Known rows, with every step that occurs
nopiz/gami/kufek/fuvis/sidot/kiba/ponob: [-184,-24,0,0,-122,-40,-113,-18,20,-73,-144,-91,192,172,-13,88,143,-13,-234,-176,-15,101,233,-88,182,-160,194,6,-8,428,157,151,-270,114,-400,-395,-13,-66,231,144,574,149,197,-145,-139,412,-46]
sidot/kiba/ponob/bemoda/radun/nopiz/kufek: [-121,-183,165,313,205,-125,-226,55,-209,83,-252,-115,-107,-122,-301,-132,-61,-10,-116,9,27,-58,45,-86,167,-68,163,-3,196,375,162,476,-145,325,-266,-370,-58,209,-96,-60,250,160,-5,221,-66,415,547]
kiba/fuvis/kufek/nopiz/bemoda/ponob/megama: [42,-99,-187,-8,-76,-104,-273,477,198,511,147,111,230,-23,-436,-34,164,44,-21,-1,2,-55,-125,24,274,280,310,-31,-118,34,-215,42,-318,-90,-190,109,27,239,133,225,-329,-300,-347,12,123,260,-188]
sidot/kufek/radun/nopiz/gami: [128,-231,-332,338,231,151,43,345,-103,355,-215,159,12,-61,23,48,98,45,-19,-21,-85,93,330,64,94,-76,293,-112,-20,-58,28,31,-158,65,-54,-202,-240,244,-29,-25,-5,73,70,-73,-88,579,129]
ponob/megama/nopiz/kufek/radun/sidot: [-116,-81,-310,206,288,-208,-44,572,62,373,-77,72,49,-41,-71,91,168,51,-51,-12,-82,77,138,-114,-207,169,110,-27,-240,175,90,-10,-329,-26,-92,-226,-131,234,188,89,-82,-38,-66,-304,-43,186,148]
sidot/kufek/nopiz/bemoda: [124,-252,-296,156,238,55,-6,546,-6,235,-256,202,252,-160,-114,69,-10,40,115,10,-1,-59,347,290,-28,150,114,-148,-85,-56,-59,21,-100,47,-37,-169,-139,159,143,79,-140,26,81,-160,-140,446,-68]
gami/fuvis/radun/nopiz/bemoda: [290,-137,-265,301,-90,142,-124,224,-142,234,127,153,193,-18,-390,62,75,-139,270,59,-98,-200,-170,159,428,523,267,-194,138,90,246,158,-523,-63,-220,74,-1,234,-8,-404,-240,-132,-32,69,-13,309,79]
radun/sidot/kiba/fuvis/kufek: [149,65,-113,140,106,-101,-144,73,22,222,-125,-152,155,16,-252,108,175,-149,44,-204,-176,61,-137,-192,76,223,113,40,-195,74,205,-56,-303,-73,-336,99,-52,266,-54,22,169,53,-39,-68,-13,426,43]
kufek/radun/nopiz/megama/bemoda/ponob/sidot/kiba/fuvis: [267,58,-320,323,458,-12,-181,348,95,692,-60,-282,-73,11,131,76,123,182,17,-14,-103,-98,210,-122,-139,-49,296,24,-20,449,-350,87,87,-53,-136,-98,-107,317,-223,208,-187,-88,52,53,43,333,441]
kufek/nopiz/megama/gami: [82,-230,-260,132,185,165,41,648,122,359,173,220,178,-38,-40,82,97,126,87,142,-176,-57,230,244,54,197,235,-131,-4,-40,-224,72,-193,-45,-147,-353,56,54,166,-8,-204,-63,-81,-163,-108,354,-5]
nopiz/kufek/fuvis/sidot/kiba/ponob/bemoda: [-215,-232,125,77,-30,-185,-268,165,8,-164,20,-105,139,-67,-290,-130,32,-2,-225,-99,-120,-45,-82,-6,169,14,95,-53,-46,494,295,314,-303,144,-294,-504,-239,-31,274,154,450,99,-79,-145,-356,408,-156]
fuvis/kufek/radun/sidot: [157,-110,-262,125,-39,-235,-88,323,38,175,-116,68,-11,76,-202,273,195,-210,-38,44,-40,241,33,-82,44,337,185,-193,-212,-219,314,-107,-486,-18,-76,-39,-123,169,197,-60,26,-8,-15,-289,-185,360,-174]
kiba/fuvis/kufek/radun/nopiz/megama: [283,-103,-237,248,-12,230,-215,392,120,623,190,128,-69,-87,-238,-34,133,-5,160,45,-43,-45,-294,-46,409,267,416,-163,46,-74,-7,-47,-359,-90,-154,40,-60,350,82,103,-289,-240,-164,63,46,427,-67]
ponob/megama/bemoda/kiba/sidot/kufek/fuvis/radun: [-73,112,-358,35,156,-308,-390,39,126,40,-278,-410,-6,-5,-172,-82,87,-74,-109,-145,338,-143,203,162,-84,146,305,1,-110,277,-376,228,-165,93,-141,-399,-154,177,124,55,91,-16,241,-240,34,447,179]
ponob/kufek/radun/nopiz/gami/fuvis/sidot: [184,-105,-140,243,-149,244,-8,294,-158,274,211,371,-43,170,-229,93,181,-142,112,21,-387,-4,69,-149,509,266,305,-225,96,33,300,51,-382,23,-66,-152,-235,144,123,-25,-49,-77,-57,-182,-12,199,-20]
bemoda/sidot/kufek/fuvis: [-192,-148,-96,44,53,-141,-119,369,100,-49,-297,-57,37,-15,-129,201,93,47,-126,92,62,57,442,165,126,193,256,156,-92,64,186,87,-216,136,-208,-195,-257,212,196,-6,223,227,66,-230,-295,753,-34]
bemoda/sidot/kufek/radun/nopiz/megama: [146,-104,-412,194,323,139,-21,439,20,495,-345,47,-263,-90,12,19,-54,156,159,202,154,14,425,-24,179,77,340,60,39,-10,-34,17,18,232,-140,-172,-161,375,23,27,-212,33,17,-80,-32,521,362]
megama/gami/radun/sidot/kiba/nopiz: [-55,152,-286,236,552,-126,12,-45,-157,16,-407,-187,-20,75,101,366,92,-272,-119,-148,89,312,372,-315,-92,5,100,206,34,214,-77,161,-177,-122,-504,-294,-20,3,130,-179,279,367,380,65,-197,415,654]
megama/bemoda/sidot/kufek/radun/nopiz: [274,-23,-506,240,463,-16,11,319,-196,347,-374,-17,-196,30,21,275,-49,-37,129,218,177,229,426,170,55,103,187,-124,20,-33,31,60,-67,270,-33,-186,-279,280,-71,9,-100,118,130,-156,-141,563,357]
nopiz/gami/radun/sidot/kufek/fuvis: [-19,-44,-255,234,300,-36,-48,143,112,104,-388,-47,57,-136,108,215,73,-80,-230,-308,23,199,459,-129,34,-137,196,164,-64,74,-64,90,-125,-17,-209,-293,-110,158,280,104,254,158,276,-123,-197,454,382]
sidot/kiba/kufek/fuvis/radun: [-156,-39,-33,26,-52,-1,-332,210,95,-356,-199,-287,217,-11,-146,49,223,62,-222,-96,80,-13,59,187,14,231,217,40,21,194,118,256,-322,98,-261,-273,-121,197,229,-97,192,62,146,-209,-192,600,-201]
megama/nopiz/radun/sidot/kiba: [3,29,21,211,387,-40,-40,373,202,151,-100,-207,123,-27,-53,71,128,265,43,46,-293,-36,397,-45,-280,327,7,167,-285,361,-23,129,-112,-69,-390,-228,-44,394,112,-77,65,50,-78,-80,-173,168,455]
megama/sidot/kiba/kufek: [-76,-61,-89,54,190,51,-138,238,-47,-150,-194,-196,147,48,16,-5,176,157,17,36,-99,73,299,262,-173,63,-120,13,-254,258,-61,71,-76,29,-378,-307,-43,192,-58,-9,330,144,222,-233,-130,421,185]
ponob/nopiz/gami/radun/sidot/kufek/fuvis: [-139,-32,-56,299,342,-111,-165,7,107,238,-346,-90,-49,-167,100,195,85,-24,-241,-355,9,160,328,-240,46,-70,217,305,-22,184,12,220,-42,-101,-291,-260,-140,56,182,196,202,174,174,60,-212,330,495]
kiba/sidot/kufek/nopiz: [-110,-42,-222,78,249,-27,-215,393,14,-75,-304,-18,103,51,-39,44,81,-56,150,-60,90,7,277,241,-48,106,232,23,-161,7,-149,18,-86,-26,-199,-305,-240,120,279,64,180,210,278,-193,-183,600,69]
fuvis/kufek/nopiz/radun/sidot/kiba: [163,37,-120,118,82,-136,-157,333,189,243,-170,-118,79,-79,-113,77,98,55,-38,-56,-81,189,207,-210,-101,356,80,28,-228,-25,56,59,-194,85,-256,-163,39,381,324,64,-103,-44,-272,-140,-110,221,151]
gami/radun/sidot/kufek/nopiz/megama/bemoda/ponob/fuvis: [267,160,-431,187,731,1,-80,262,207,627,-359,-173,-7,-254,108,109,-79,43,31,-153,37,144,402,-61,-150,-74,103,137,-11,212,-649,208,252,7,-193,-8,39,172,49,364,-309,-104,-28,-44,-55,-59,688]
kiba/nopiz/radun/sidot/kufek/fuvis: [-203,-113,14,321,210,-130,-316,247,270,154,-199,-213,13,-60,-125,-19,112,-32,-134,-133,-11,18,280,4,131,220,108,317,-147,262,-46,123,-290,-277,-237,-222,-172,268,483,3,216,256,155,83,-371,511,173]
gami/fuvis/sidot/kufek: [81,-92,-176,117,-61,30,-85,311,-88,-29,23,120,192,88,-353,39,129,-74,244,-25,-364,-215,153,179,277,335,124,-148,-145,181,213,17,-313,-66,-330,40,-291,83,61,-170,213,44,-38,-235,-70,443,-239]
megama/sidot/kufek/fuvis/radun/nopiz: [-59,-90,-137,276,166,-8,-174,206,-83,-32,-61,-297,60,-106,-16,-56,144,-90,51,-6,-48,27,141,204,73,422,154,47,-153,-67,-85,130,-242,-165,-275,-259,-65,371,92,-342,76,114,-59,-65,-117,378,319]
fuvis/sidot/kiba/ponob: [-99,-93,-5,-6,-54,-138,-146,151,-97,-148,-31,-38,115,271,-339,-40,181,-21,131,35,-226,-193,65,111,97,148,140,-93,-146,344,282,79,-327,89,-382,-233,-224,-15,12,-166,489,133,82,-171,-113,497,-135]
fuvis/sidot/kufek/nopiz/bemoda/ponob: [142,-211,-281,102,209,44,-77,490,30,107,-106,165,181,71,-323,70,-30,53,149,119,-163,-90,488,272,168,297,77,-132,-145,-2,-157,41,-92,9,-189,-218,-47,123,145,-78,-112,-70,-142,-144,-75,166,-119]
nopiz/kufek/radun/sidot/kiba/ponob/megama: [-256,-61,-292,95,210,-373,-81,238,-78,262,-425,-100,-10,54,6,-77,160,-64,-244,-181,110,124,57,-353,-251,-238,117,64,-148,319,171,36,-268,221,-117,-255,-189,166,153,211,268,121,194,-312,-2,392,208]
bemoda/radun/sidot/kufek/nopiz/megama: [155,-86,-244,286,393,52,-78,447,163,391,-326,-15,-92,-99,-137,-10,-52,-5,159,-66,7,-137,497,55,61,143,218,66,-29,-78,-216,64,88,109,-67,-231,95,295,69,-35,-142,18,-10,-60,98,259,416]
sidot/kufek/fuvis/radun/nopiz/gami: [46,-180,-168,302,23,128,-162,175,-25,159,-40,-63,147,-134,-135,-81,120,7,-68,-151,-67,-76,114,155,258,182,338,9,53,-41,11,188,-286,-11,-151,-247,-109,262,117,-204,4,31,-87,41,-64,528,64]
sidot/kufek/radun/nopiz: [-9,-197,-267,325,270,-32,-38,456,-95,196,-330,21,-33,-34,8,142,141,-35,77,73,-53,72,284,52,11,130,292,-85,-38,-65,160,52,-235,-2,-62,-88,-333,329,-10,-141,-14,149,137,-137,-182,649,145]
bemoda/kiba/fuvis/radun/nopiz/kufek: [154,5,-145,308,-54,207,-288,1,-54,97,27,165,-50,-28,-584,15,48,-153,41,1,-168,-101,-216,42,462,478,259,-177,190,135,-74,256,-533,48,-337,-159,156,293,-108,-337,-51,-8,-43,159,234,352,105]
ponob/nopiz/kufek/radun: [-96,-284,-21,239,3,-89,-173,430,-97,103,-115,299,-22,1,-205,197,152,8,-240,45,-128,126,56,-3,44,217,190,-141,-32,136,268,134,-480,19,-151,-235,-296,-59,187,105,14,79,-8,-112,-236,472,-326]
bemoda/kiba/fuvis/kufek/radun/nopiz/megama: [288,-42,-239,268,-30,216,-227,190,279,631,105,118,-217,-116,-344,43,87,-14,92,95,-7,-65,-128,-103,409,354,453,-201,120,-61,-100,71,-290,12,-187,-72,142,431,-115,36,-296,-235,-143,50,165,316,132]
megama/gami/nopiz/radun/sidot/kiba/ponob: [-114,145,-161,65,448,-17,94,16,-65,130,-105,-205,82,55,148,48,81,69,17,91,-139,172,216,-79,-152,14,-37,172,-53,306,-244,208,5,14,-372,-283,143,219,184,38,272,209,212,-49,-104,208,738]
bemoda/ponob/megama/gami/kufek/fuvis: [-532,-116,-38,29,51,-404,-98,486,138,92,-172,-216,220,129,126,311,308,77,-435,63,-25,248,432,-148,-14,17,280,206,-45,284,-138,248,-410,-161,-302,-160,-3,121,219,20,114,93,80,-194,-195,430,133]
bemoda/kiba/kufek/radun/nopiz/gami/fuvis: [118,-60,-295,326,-31,329,-140,35,195,292,13,210,-96,5,-195,196,129,25,-40,48,-18,69,151,112,394,103,313,-177,248,114,64,262,-218,156,-153,-262,155,317,-172,-51,4,-53,190,-99,37,338,323]
radun/nopiz/gami/fuvis/sidot: [249,-167,-203,364,-182,228,-87,217,-69,322,393,292,138,186,-405,58,154,-54,341,-8,-436,-195,-28,125,624,313,271,-173,20,214,397,65,-469,-86,-298,-75,-72,109,-117,-330,75,-81,-189,7,-40,399,-19]
bemoda/radun/nopiz/gami: [133,-257,-41,417,-24,102,-102,273,-81,271,48,201,-25,132,-367,105,117,2,63,87,-155,-116,292,165,414,138,344,-89,99,76,181,178,-372,107,-160,-216,5,192,-190,-360,65,21,-53,171,13,590,220]
bemoda/kiba/sidot/kufek/radun/nopiz/gami: [64,-48,-394,299,285,130,-100,-8,44,255,-344,37,-202,25,-17,70,8,-36,-27,-12,189,89,449,9,107,-106,336,-55,12,43,-221,96,-12,146,-168,-483,-34,277,-84,-14,149,130,352,-80,1,462,498]

Rows
[-280,184,-239,89,458,-303,82,-21,-182,237,-241,-328,-11,142,53,69,143,-108,23,-3,92,39,245,-215,-123,-123,172,228,25,278,-99,239,56,141,-275,-198,135,176,-154,-77,277,208,173,-70,161,342,893]	bemoda/radun/sidot/kiba/ponob/megama/gami/nopiz
[297,197,-227,190,300,258,-166,59,-41,449,-67,-207,-102,-216,46,-78,33,30,165,-130,23,90,-13,-273,147,132,166,55,-62,122,-350,43,7,-62,-584,-108,126,422,-18,123,-100,-141,-90,172,198,196,682]	gami/radun/nopiz/megama/sidot/kiba/fuvis/kufek
[219,-91,-487,82,221,247,163,412,-62,294,144,177,93,-17,-36,19,16,5,72,85,-175,-79,258,66,172,91,135,-234,-39,52,-262,-41,-77,5,-245,-210,-123,52,200,44,-68,-158,-39,-346,18,159,-78]	nopiz/megama/gami/fuvis/sidot/kufek/radun
[94,-197,-185,279,233,-33,-107,221,-67,514,40,15,182,-34,-366,-70,1,77,262,131,-200,-211,138,104,321,155,24,30,-77,334,-27,113,-123,-74,-266,174,-71,211,-228,-165,-113,-113,-232,73,-120,137,197]	radun/nopiz/bemoda/ponob/fuvis/sidot/kufek
[136,161,-345,186,350,112,129,22,-20,222,-482,-26,72,76,193,324,112,-160,-289,-294,20,457,258,-425,10,-272,229,56,-59,299,-61,-37,-161,-1,-313,-80,-22,120,-10,248,247,163,349,-125,-1,409,247]	nopiz/gami/kufek/radun/sidot/kiba/fuvis
[-87,94,-133,-7,-114,-57,-133,-104,190,319,-24,91,49,-135,-140,-76,102,24,-48,-162,-86,-227,220,85,-51,-10,214,-59,17,224,-308,222,149,156,-222,-247,135,60,-14,207,339,140,122,-115,215,174,368]	bemoda/kiba/ponob/sidot/kufek/nopiz/gami/fuvis
[-85,85,-322,-57,283,-140,67,-138,-114,346,-119,-26,87,-182,57,19,-39,63,103,157,71,-163,321,179,-244,-62,-94,-88,29,242,-520,187,287,111,-182,-281,278,42,-77,154,240,198,416,-66,141,87,685]	megama/gami/nopiz/bemoda/kiba/ponob/sidot/kufek
[209,88,-307,233,101,180,-128,-200,-91,168,-94,12,104,-31,-327,-111,58,-268,39,-330,-99,-57,1,21,322,232,166,71,6,92,-103,99,-253,-169,-368,-23,-16,4,157,-166,148,172,59,148,81,243,127]	kiba/nopiz/gami/fuvis/radun/sidot/kufek
[-272,170,-462,30,517,-277,182,110,-136,296,-278,-268,20,96,317,140,214,-108,-53,-17,112,269,136,-309,-307,-193,225,143,-66,211,-44,102,13,43,-175,-205,-51,152,-6,127,190,205,247,-303,-24,370,669]	kufek/radun/sidot/kiba/ponob/megama/gami/nopiz
[244,138,-263,149,256,253,46,8,-5,187,65,-21,223,-150,-201,-58,54,-8,123,-203,-275,-129,113,142,26,342,83,-10,-117,30,-218,109,-55,-86,-367,-76,70,195,64,-112,17,-33,-130,-52,164,-83,337]	megama/nopiz/gami/fuvis/radun/sidot/kufek
[155,42,-199,103,415,-160,79,141,172,536,-79,-193,212,-198,-74,229,75,64,-199,69,50,213,180,-213,-308,209,20,31,-215,99,-81,50,8,10,-267,84,115,308,-63,207,-239,-205,-339,-175,-173,-238,335]	megama/nopiz/bemoda/ponob/fuvis/kufek/radun/sidot/kiba
[57,-30,-204,208,179,198,-3,78,-100,451,315,-59,91,99,-105,-158,57,44,334,44,-237,-297,-73,-14,313,84,141,-30,148,331,29,166,-87,35,-441,-256,115,171,-83,-161,127,-68,-36,-9,76,123,501]	radun/nopiz/megama/gami/fuvis/sidot/kiba/ponob
[-73,-61,-141,175,111,-61,-166,130,-71,71,-97,42,68,117,-350,109,120,-118,-334,-5,-75,181,152,-196,146,93,145,11,-44,444,42,140,-360,-2,-424,-112,-208,-84,120,23,148,108,-222,-61,-242,341,-319]	bemoda/ponob/fuvis/sidot/kiba/nopiz/kufek/radun
[227,42,-183,258,-33,41,-125,-178,9,393,-23,-23,157,-24,-249,61,140,-208,-38,-345,-110,81,-7,-215,237,174,144,59,-41,83,284,38,-279,-82,-399,-29,59,88,64,42,168,120,-102,88,-45,304,105]	radun/sidot/kiba/nopiz/gami/fuvis/kufek
[-119,116,201,-115,-132,81,-186,248,24,-78,66,64,46,123,-249,-165,141,28,14,3,-322,-124,84,-146,171,325,135,-10,9,312,-32,240,-149,147,-315,-248,-180,192,486,221,173,-3,-75,-201,1,45,86]	gami/fuvis/sidot/kiba/ponob/kufek/nopiz/radun
[-217,21,55,224,414,-179,-215,77,102,30,-605,-239,-59,-14,45,314,83,-200,-379,-211,116,238,585,-464,8,103,159,384,128,215,-30,266,-127,-117,-252,-323,-60,220,409,178,66,278,405,75,-308,160,611]	gami/radun/sidot/kiba/nopiz/bemoda/ponob/kufek/fuvis
